Here is a tiny trained network, its code and every weight. The questions are about switching its units off for an input and a target symbol, where a switched-off unit gives its printed mean instead of its output.

import numpy as np


def w(rows, s, z=0):
    codes = np.array(rows[::2]) - 128.0
    scale = np.full(codes.shape[1], s)
    scale[-1] = z or s
    return codes * scale


def f(y):
    return np.maximum(y, 0)


def softmax(a):
    e = np.exp(a - a.max(-1, keepdims=True))
    return e / e.sum(-1, keepdims=True)


def log_softmax(a):
    a = a - a.max(-1, keepdims=True)
    return a - np.log(np.exp(a).sum(-1, keepdims=True))


def net(x, mask):
    ids = ['αελμξσφψ'.index(c) for c in x.split()]
    T = len(ids)
    res = E[ids] + P[:T]
    q, k, v = (res @ M[0].T for M in (Q, K, V))
    z = softmax(np.where(np.tri(T) > 0, q @ k.T / 4**0.5, -1e9)) @ v
    res = res + np.where(mask[0], z, O[0][:, -1]) @ O[0][:, :-1]
    y = f(res @ A[0][:, :-1].T + A[0][:, -1])
    res = res + np.where(mask[1:25], y, B[0][:, -1]) @ B[0][:, :-1]
    return log_softmax(res[-1] @ U[:, :-1].T + U[:, -1])


Q, K, V, O, A, B = {}, {}, {}, {}, {}, {}
E = w([
[197,185,45],'α',
[192,176,84],'ε',
[187,185,143],'λ',
[147,204,178],'μ',
[101,216,255],'ξ',
[108,206,194],'σ',
[207,187,92],'φ',
[157,200,108],'ψ',
],0.0059)
P = w([
[82,54,125],'0',
[132,66,146],'1',
[95,124,115],'2',
[154,82,148],'3',
[107,158,115],'4',
[169,100,152],'5',
[119,182,114],'6',
[183,116,155],'7',
[128,205,114],'8',
[196,131,157],'9',
[136,224,114],'10',
[210,144,161],'11',
[147,246,117],'12',
],0.012)
Q[0] = w([
[169,63,160],'h0',
[205,197,148],'h0',
[65,148,92],'h0',
[164,254,121],'h0',
],0.036)
K[0] = w([
[44,175,74],'h0',
[176,228,139],'h0',
[169,55,164],'h0',
[254,182,186],'h0',
],0.027)
V[0] = w([
[170,127,119],'h0',
[128,135,247],'h0',
[63,135,241],'h0',
[213,128,167],'h0',
],0.011)
O[0] = w([
[107,93,118,181],'h0',
[239,125,193,165],'h0',
[254,178,196,76],'h0',
[128,54,133,252],'h0',
],0.013,0.0027)
A[0] = w([
[115,88,126,114],'n0',
[106,119,172,62],'n1',
[119,100,126,118],'n2',
[106,74,139,32],'n3',
[94,251,90,167],'n4',
[119,99,126,118],'n5',
[134,211,123,153],'n6',
[99,95,140,134],'n7',
[99,93,187,25],'n8',
[114,147,134,91],'n9',
[108,157,139,148],'n10',
[126,126,130,105],'n11',
[129,128,127,99],'n12',
[115,182,120,95],'n13',
[148,53,151,149],'n14',
[101,120,180,47],'n15',
[153,119,90,109],'n16',
[105,239,102,72],'n17',
[125,130,126,86],'n18',
[103,119,123,145],'n19',
[142,218,120,2],'n20',
[136,41,156,183],'n21',
[149,144,84,63],'n22',
[114,205,108,154],'n23',
],0.019,0.006)
B[0] = w([
[68,141,123,191],'n0',
[128,193,99,137],'n1',
[87,136,123,173],'n2',
[235,91,112,151],'n3',
[236,86,75,253],'n4',
[87,138,125,174],'n5',
[140,183,212,254],'n6',
[63,161,140,220],'n7',
[159,229,174,135],'n8',
[126,117,156,131],'n9',
[155,136,110,166],'n10',
[146,116,139,128],'n11',
[147,126,135,128],'n12',
[112,123,152,130],'n13',
[101,73,113,199],'n14',
[128,216,92,139],'n15',
[80,148,139,171],'n16',
[80,140,175,140],'n17',
[140,128,131,128],'n18',
[98,160,167,232],'n19',
[76,115,4,200],'n20',
[130,43,142,194],'n21',
[145,112,186,141],'n22',
[154,164,79,184],'n23',
],0.04,0.0041)
U = w([
[97,137,58,84],'α',
[97,117,134,209],'ε',
[137,7,147,117],'λ',
[128,107,253,194],'μ',
[122,134,190,196],'ξ',
[116,234,213,34],'σ',
[38,100,198,3],'φ',
[228,96,103,240],'ψ',
],0.0051,0.0016)

Each question gives the input, a string of symbols that net reads in full, and the target symbol t.
The units are the heads (4 rows each of Q, K, V and O) and the neurons (one row each of A and B). Each row of codes is followed by its name. A weight is (code - 128) times the scale printed after its matrix; where a second scale follows, it is the last column's (O, A, B and U).
mask holds one flag per unit, heads first, then neurons. A switched-off unit (its flag False) gives its mean, the last column of its rows in O or B, instead of its output. The means were averaged over made-up inputs and are rounded, as every weight is.
A unit's drop is (log p(t) with every unit on - log p(t) with that unit switched off) / (log p(t) with every unit on - log p(t) with every unit switched off).
The circuit of an input: a set's keep is (log p(t) with only the set's units on - log p(t) with every unit switched off) / (log p(t) with every unit on - log p(t) with every unit switched off). Starting from the 12 units with the biggest drops (on a tie, the unit counted first), units are removed one at a time, each time the one whose removal leaves the highest keep (on an exact tie, the one counted first), for as long as the keep stays at least 0.8.
circuit, biggest first: the units of the circuit, biggest drop first
top k neurons: the k neurons with the biggest drops, biggest first
drop when u is switched off: that unit's drop, to one decimal
input α σ α α μ α ψ α ξ α ε φ ξ, target φ: circuit, biggest first : [h0, n4]
input α α ε μ α μ σ ψ, target σ: circuit, biggest first : [h0, n6]
input σ α α α α ψ α, target ψ: circuit, biggest first : [n4]
input α ψ σ μ μ σ φ σ, target φ: circuit, biggest first : [h0, n4, n7]
input α α ε α α α σ α ψ μ μ, target μ: top 2 neurons : [n4, n6]
input α λ μ λ, target μ: top 4 neurons : [n4, n20, n6, n23]
input λ α σ σ ξ, target σ: circuit, biggest first : [n6, h0]
input α α λ σ μ α α ε, target α: circuit, biggest first : [h0, n6]
input α ψ φ φ α λ ψ ε α α ψ ψ λ, target ψ: top 2 neurons : [n7, n19]
input ξ ξ ψ α μ ψ σ ε, target σ: top 3 neurons : [n6, n4, n21]
input σ ψ μ ξ, target σ: top 3 neurons : [n4, n6, n15]
input ψ α λ α α μ, target α: top 3 neurons : [n6, n4, n7]
input σ μ α α λ α μ φ ε α σ μ σ, target μ: top 2 neurons : [n4, n6]
input λ ε σ ψ φ ψ ψ μ ε, target μ: top 2 neurons : [n4, n20]
input ψ α λ α, target λ: circuit, biggest first : [n21]
input α ψ μ ψ, target μ: top 2 neurons : [n4, n20]
input ψ ψ α α ε ψ μ φ μ ε, target μ: drop when n6 is switched off : 0.2
input λ α μ ψ ψ, target ψ: drop when h0 is switched off : -0.1
input α ψ φ ε μ φ μ ψ ξ λ ψ ξ, target ψ: drop when n6 is switched off : 0.0
input α ψ ψ α α ψ μ α α λ, target α: drop when n4 is switched off : 0.3
input ε ξ ψ ξ ξ φ α ψ α φ ξ ψ φ, target ψ: top neuron : [n7]
